Here is a tiny trained network, its code and every weight. The questions are about switching its units off for an input and a class, where a switched-off unit gives its printed mean instead of its output.

import numpy as np


def w(rows, s, z=0):
    codes = np.array(rows[::2]) - 128.0
    scale = np.full(codes.shape[1], s)
    scale[-1] = z or s
    return codes * scale


def norm(h):
    return h / np.sqrt((h * h).mean(-1, keepdims=True) + 1e-5)


def f(y):
    return y / 2 * (1 + np.tanh(0.7978845608 * (y + 0.044715 * y**3)))


def log_softmax(a):
    a = a - a.max(-1, keepdims=True)
    return a - np.log(np.exp(a).sum(-1, keepdims=True))


def net(x, mask):
    res = np.array(x, float).reshape(1, 4) / 4 @ E
    u = 0
    for l in range(3):
        y = f(norm(res) @ A[l][:, :-1].T + A[l][:, -1])
        res = res + np.where(mask[u : u + 8], y, B[l][:, -1]) @ B[l][:, :-1]
        u += 8
    return log_softmax(norm(res)[-1] @ U[:, :-1].T + U[:, -1])


A, B = {}, {}
E = w([
[153,99,119,159,184,194],'x0',
[158,125,214,194,135,87],'x1',
[172,147,122,144,57,161],'x2',
[131,255,161,107,159,152],'x3',
],0.0069)
A[0] = w([
[217,95,224,173,114,78,158],'L0N1',
[142,50,189,126,175,236,39],'L0N2',
[132,142,61,111,128,116,4],'L0N3',
[124,168,2,162,62,211,85],'L0N4',
[145,156,157,36,163,26,81],'L0N5',
[148,111,191,81,169,251,85],'L0N6',
[151,152,113,85,71,31,8],'L0N7',
[40,94,56,141,121,77,168],'L0N8',
],0.0053,0.0036)
B[0] = w([
[123,50,230,1,126,251,252],'L0N1',
[201,177,40,210,114,58,139],'L0N2',
[122,116,142,74,152,83,95],'L0N3',
[147,88,217,58,112,197,183],'L0N4',
[83,204,63,239,75,147,149],'L0N5',
[154,205,45,166,67,46,152],'L0N6',
[46,142,55,186,104,50,118],'L0N7',
[218,54,121,85,78,114,182],'L0N8',
],0.004,0.0033)
A[1] = w([
[39,98,126,107,254,69,81],'L1N1',
[143,139,141,80,183,59,19],'L1N2',
[84,118,18,48,132,198,95],'L1N3',
[87,109,103,108,214,61,63],'L1N4',
[160,114,60,219,208,197,103],'L1N5',
[46,129,143,136,144,192,20],'L1N6',
[135,138,108,195,164,213,165],'L1N7',
[179,154,144,127,32,182,5],'L1N8',
],0.0069,0.0026)
B[1] = w([
[116,137,130,161,59,249,183],'L1N1',
[85,121,137,143,101,150,108],'L1N2',
[153,113,174,66,162,123,252],'L1N3',
[167,139,121,144,40,166,140],'L1N4',
[158,135,87,152,163,84,197],'L1N5',
[171,135,153,116,120,107,107],'L1N6',
[128,125,84,144,148,101,207],'L1N7',
[104,121,87,155,125,167,192],'L1N8',
],0.011,0.003)
A[2] = w([
[88,130,204,183,75,105,90],'L2N1',
[142,54,100,110,103,111,59],'L2N2',
[167,203,130,95,132,130,45],'L2N3',
[202,115,243,224,159,93,84],'L2N4',
[125,1,130,138,157,74,4],'L2N5',
[120,233,151,121,203,131,78],'L2N6',
[155,121,80,135,45,197,150],'L2N7',
[59,157,132,64,13,25,153],'L2N8',
],0.0088,0.0032)
B[2] = w([
[149,121,87,100,179,154,192],'L2N1',
[103,167,166,150,79,110,175],'L2N2',
[112,78,160,155,109,89,169],'L2N3',
[120,135,106,33,159,152,253],'L2N4',
[89,202,118,128,51,70,203],'L2N5',
[93,50,122,167,2,66,241],'L2N6',
[79,180,219,190,174,163,215],'L2N7',
[179,118,78,167,221,138,223],'L2N8',
],0.0097,0.0046)
U = w([
[101,109,120,146,16,80,151],'0',
[140,94,139,4,169,157,55],'1',
[108,143,157,177,140,211,253],'2',
[160,125,47,166,211,93,9],'3',
],0.019,0.0014)

Each question gives the input, the list of numbers given to net, and the class t.
The units are the neurons (one row each of A and B). Each row of codes is followed by its name. A weight is (code - 128) times the scale printed after its matrix; where a second scale follows, it is the last column's (A, B and U).
mask holds one flag per neuron, layer by layer. A switched-off neuron (its flag False) gives its mean, the last column of its row in B, instead of its output. The means were averaged over made-up inputs and are rounded, as every weight is.
A unit's drop is (log p(t) with every unit on - log p(t) with that unit switched off) / (log p(t) with every unit on - log p(t) with every unit switched off).
The circuit of an input: a set's keep is (log p(t) with only the set's units on - log p(t) with every unit switched off) / (log p(t) with every unit on - log p(t) with every unit switched off). Starting from the 12 units with the biggest drops (on a tie, the unit counted first), units are removed one at a time, each time the one whose removal leaves the highest keep (on an exact tie, the one counted first), for as long as the keep stays at least 0.8.
units of the circuit, in order: the units of the circuit, biggest drop first
top k neurons: the k neurons with the biggest drops, biggest first
k most important neurons of layer l: the k neurons of layer l with the biggest drops, biggest first
input [-3,3,-2,1], class 1: top 3 neurons	L0N1; L0N6; L2N4
input [1,3,-7,-5], class 2: units of the circuit, in order	L1N1
input [5,-7,1,-8], class 0: top 2 neurons	L2N5; L2N4
input [-8,8,-7,-2], class 1: top 2 neurons	L0N1; L2N4
input [5,8,8,8], class 0: units of the circuit, in order	L2N6; L2N8
input [6,-5,3,-4], class 3: 2 most important neurons of layer 0	L0N1; L0N2
input [-8,0,-1,-6], class 3: top 2 neurons	L2N8; L2N6
input [-2,3,-6,6], class 0: top 2 neurons	L2N6; L0N5
input [-5,-4,4,1], class 3: 2 most important neurons of layer 0	L0N1; L0N7
input [2,-1,-3,1], class 2: top 2 neurons	L1N1; L1N4
input [7,4,-8,-8], class 0: top 2 neurons	L2N5; L2N8
input [8,8,-3,6], class 1: top 3 neurons	L2N4; L0N1; L2N8
input [5,-5,-1,5], class 0: 3 most important neurons of layer 0	L0N1; L0N6; L0N8
input [-4,-4,-2,5], class 0: units of the circuit, in order	L2N6
input [3,8,7,2], class 1: top 2 neurons	L2N4; L1N1
input [7,-6,3,2], class 3: 4 most important neurons of layer 0	L0N1; L0N2; L0N6; L0N8
input [-6,-4,-5,4], class 3: 3 most important neurons of layer 0	L0N5; L0N1; L0N8
input [-6,-4,-4,5], class 3: top 3 neurons	L2N8; L0N1; L2N5
input [-1,-5,8,0], class 2: top 2 neurons	L2N7; L1N8
input [-6,-4,4,4], class 3: top 2 neurons	L2N8; L1N1
input [0,-5,7,-3], class 2: units of the circuit, in order	L2N7
input [-2,3,-4,0], class 2: 2 most important neurons of layer 1	L1N1; L1N3
input [3,7,-7,2], class 1: 2 most important neurons of layer 2	L2N4; L2N7
input [-1,-3,4,4], class 0: 2 most important neurons of layer 0	L0N8; L0N1
